Below are the code and all the weights of a small trained network. Each question names an input and a class and asks about switching units off, where a switched-off unit gives its printed mean instead of its output.

import numpy as np


def w(rows, s, z=0):
    codes = np.array(rows[::2]) - 128.0
    scale = np.full(codes.shape[1], s)
    scale[-1] = z or s
    return codes * scale


def f(y):
    return np.maximum(y, 0)


def log_softmax(a):
    a = a - a.max(-1, keepdims=True)
    return a - np.log(np.exp(a).sum(-1, keepdims=True))


def net(x, mask):
    res = np.array(x, float).reshape(1, 5) / 4 @ E
    y = f(res @ A[0][:, :-1].T + A[0][:, -1])
    res = res + np.where(mask, y, B[0][:, -1]) @ B[0][:, :-1]
    return log_softmax(res[-1] @ U[:, :-1].T + U[:, -1])


A, B = {}, {}
E = w([
[91,97,219],'x0',
[253,183,174],'x1',
[51,194,56],'x2',
[154,222,193],'x3',
[117,49,172],'x4',
],0.0055)
A[0] = w([
[133,148,128,254],'neuron 0',
[80,183,129,167],'neuron 1',
[11,209,52,142],'neuron 2',
[37,100,152,120],'neuron 3',
[207,216,110,114],'neuron 4',
[139,71,134,100],'neuron 5',
[122,118,134,164],'neuron 6',
[200,57,3,86],'neuron 7',
[101,136,63,87],'neuron 8',
[128,161,241,167],'neuron 9',
[120,245,169,147],'neuron 10',
[147,95,98,153],'neuron 11',
[102,161,107,94],'neuron 12',
[173,251,158,108],'neuron 13',
],0.013,0.0072)
B[0] = w([
[5,102,140,238],'neuron 0',
[136,84,119,193],'neuron 1',
[209,33,123,255],'neuron 2',
[165,51,131,184],'neuron 3',
[155,129,31,210],'neuron 4',
[163,165,128,147],'neuron 5',
[102,129,121,157],'neuron 6',
[201,118,223,182],'neuron 7',
[165,97,173,165],'neuron 8',
[74,60,162,226],'neuron 9',
[98,58,128,222],'neuron 10',
[130,152,156,158],'neuron 11',
[166,126,131,149],'neuron 12',
[79,82,68,221],'neuron 13',
],0.024,0.0086)
U = w([
[119,34,36,148],'0',
[149,254,98,36],'1',
[148,237,198,93],'2',
[174,139,124,47],'3',
[43,157,136,170],'4',
[138,213,117,1],'5',
[83,90,191,227],'6',
[217,54,92,194],'7',
],0.0084,0.0068)

Each question gives the input, the list of numbers given to net, and the class t.
The units are the neurons (one row each of A and B). Each row of codes is followed by its name. A weight is (code - 128) times the scale printed after its matrix; where a second scale follows, it is the last column's (A, B and U).
mask holds one flag per neuron, in row order. A switched-off neuron (its flag False) gives its mean, the last column of its row in B, instead of its output. The means were averaged over made-up inputs and are rounded, as every weight is.
A unit's drop is (log p(t) with every unit on - log p(t) with that unit switched off) / (log p(t) with every unit on - log p(t) with every unit switched off).
The circuit of an input: a set's keep is (log p(t) with only the set's units on - log p(t) with every unit switched off) / (log p(t) with every unit on - log p(t) with every unit switched off). Starting from the 12 units with the biggest drops (on a tie, the unit counted first), units are removed one at a time, each time the one whose removal leaves the highest keep (on an exact tie, the one counted first), for as long as the keep stays at least 0.8.
units of the circuit, in order: the units of the circuit, biggest drop first
top k neurons: the k neurons with the biggest drops, biggest first
drop of u: that unit's drop, to one decimal
input [1,-6,-3,-2,-2], class 6: units of the circuit, in order	neuron 4
input [0,4,-6,-6,-1], class 6: units of the circuit, in order	neuron 2; neuron 4
input [6,4,-5,-8,7], class 6: units of the circuit, in order	neuron 2; neuron 4
input [-1,3,-7,7,7], class 6: top 2 neurons	neuron 2; neuron 9
input [0,8,-7,6,6], class 0: top 2 neurons	neuron 4; neuron 13
input [7,7,-6,8,-1], class 0: top 2 neurons	neuron 13; neuron 4
input [-3,-4,-7,-7,-2], class 6: top 2 neurons	neuron 2; neuron 4
input [-4,-3,-3,1,3], class 6: drop of neuron 4	0.2
input [-4,8,-7,6,4], class 0: drop of neuron 2	0.0
input [1,-8,4,-3,-6], class 7: drop of neuron 2	0.1
input [-5,-2,-8,5,3], class 6: drop of neuron 2	0.2
